Below are the code and all the weights of a small trained network. Each question names an input and a class and asks about switching units off, where a switched-off unit gives its printed mean instead of its output.

import numpy as np


def w(rows, s, z=0):
    codes = np.array(rows[::2]) - 128.0
    scale = np.full(codes.shape[1], s)
    scale[-1] = z or s
    return codes * scale


def norm(h):
    return h / np.sqrt((h * h).mean(-1, keepdims=True) + 1e-5)


def f(y):
    return y / 2 * (1 + np.tanh(0.7978845608 * (y + 0.044715 * y**3)))


def log_softmax(a):
    a = a - a.max(-1, keepdims=True)
    return a - np.log(np.exp(a).sum(-1, keepdims=True))


def net(x, mask):
    res = np.array(x, float).reshape(1, 7) / 4 @ E
    u = 0
    for l in range(2):
        y = f(norm(res) @ A[l][:, :-1].T + A[l][:, -1])
        res = res + np.where(mask[u : u + 4], y, B[l][:, -1]) @ B[l][:, :-1]
        u += 4
    return log_softmax(norm(res)[-1] @ U[:, :-1].T + U[:, -1])


A, B = {}, {}
E = w([
[144,42,174,177,125,253,99,88],'x0',
[55,146,73,211,217,136,108,248],'x1',
[163,121,108,53,109,176,247,225],'x2',
[135,75,73,60,124,119,131,112],'x3',
[157,98,69,212,60,77,70,215],'x4',
[97,193,106,159,147,139,51,99],'x5',
[189,120,214,111,181,99,96,179],'x6',
],0.0057)
A[0] = w([
[82,152,66,130,114,179,168,27,118],'0.n1',
[126,102,82,67,148,174,244,214,3],'0.n2',
[75,81,42,173,1,150,44,117,88],'0.n3',
[97,85,24,134,74,7,105,9,49],'0.n4',
],0.0072,0.0023)
B[0] = w([
[128,186,120,119,159,129,129,90,204],'0.n1',
[120,47,91,91,5,160,114,140,248],'0.n2',
[175,169,110,169,121,127,95,165,255],'0.n3',
[102,92,157,114,77,133,161,152,244],'0.n4',
],0.015,0.004)
A[1] = w([
[135,153,114,186,153,154,152,220,214],'1.n1',
[91,154,57,28,83,79,168,71,190],'1.n2',
[76,82,168,117,142,253,134,11,253],'1.n3',
[210,149,200,82,38,40,214,96,179],'1.n4',
],0.0064,0.003)
B[1] = w([
[184,207,160,71,170,94,173,75,201],'1.n1',
[169,46,214,222,178,178,69,128,222],'1.n2',
[112,135,185,59,255,83,155,63,234],'1.n3',
[55,103,133,11,173,188,209,92,254],'1.n4',
],0.0085,0.0054)
U = w([
[107,66,130,66,8,139,144,154,187],'0',
[156,143,47,207,73,132,45,181,3],'1',
[100,254,89,135,174,15,79,141,162],'2',
[84,138,166,45,228,153,149,33,137],'3',
],0.013,0.0051)

Each question gives the input, the list of numbers given to net, and the class t.
The units are the neurons (one row each of A and B). Each row of codes is followed by its name. A weight is (code - 128) times the scale printed after its matrix; where a second scale follows, it is the last column's (A, B and U).
mask holds one flag per neuron, layer by layer. A switched-off neuron (its flag False) gives its mean, the last column of its row in B, instead of its output. The means were averaged over made-up inputs and are rounded, as every weight is.
A unit's drop is (log p(t) with every unit on - log p(t) with that unit switched off) / (log p(t) with every unit on - log p(t) with every unit switched off).
The circuit of an input: a set's keep is (log p(t) with only the set's units on - log p(t) with every unit switched off) / (log p(t) with every unit on - log p(t) with every unit switched off). Starting from all 8 units, units are removed one at a time, each time the one whose removal leaves the highest keep (on an exact tie, the one counted first), for as long as the keep stays at least 0.8.
units of the circuit, in order: the units of the circuit, biggest drop first
most important unit: the unit with the biggest drop
k most important neurons: the k neurons with the biggest drops, biggest first
top k neurons in layer l: the k neurons of layer l with the biggest drops, biggest first
drop of u: that unit's drop, to one decimal
input [-5,-3,-7,4,3,2,-7], class 0: most important unit	0.n4
input [-1,0,1,-4,0,0,3], class 2: units of the circuit, in order	0.n2; 0.n4
input [-7,-8,4,-6,2,8,1], class 3: 2 most important neurons	0.n2; 1.n4
input [-8,-7,-7,4,3,7,-6], class 0: top 2 neurons in layer 0	0.n4; 0.n3
input [8,7,8,6,5,2,-6], class 1: 3 most important neurons	0.n3; 1.n4; 0.n4
input [-4,1,4,6,0,8,-1], class 1: units of the circuit, in order	1.n2; 1.n4
input [-7,-2,8,4,-7,6,7], class 0: top 2 neurons in layer 0	0.n2; 0.n1
input [8,-1,7,-2,7,8,-4], class 2: top 2 neurons in layer 1	1.n1; 1.n2
input [-6,2,0,-7,-7,8,5], class 2: top 2 neurons in layer 1	1.n4; 1.n3
input [3,7,-5,-8,6,2,3], class 2: 4 most important neurons	0.n2; 1.n1; 1.n2; 0.n4
input [7,-1,0,2,4,7,1], class 1: 2 most important neurons	0.n3; 1.n3
input [-3,2,-8,6,1,-3,5], class 0: 2 most important neurons	0.n4; 1.n3
input [0,4,8,5,-8,-4,-7], class 0: drop of 0.n2	4.4
input [6,0,0,5,4,5,4], class 1: most important unit	1.n3
input [-3,0,5,4,-2,4,6], class 0: drop of 0.n2	0.3
input [-5,7,0,7,-3,2,-6], class 0: drop of 1.n1	0.0
input [-4,2,8,5,-8,0,5], class 0: drop of 0.n2	0.9
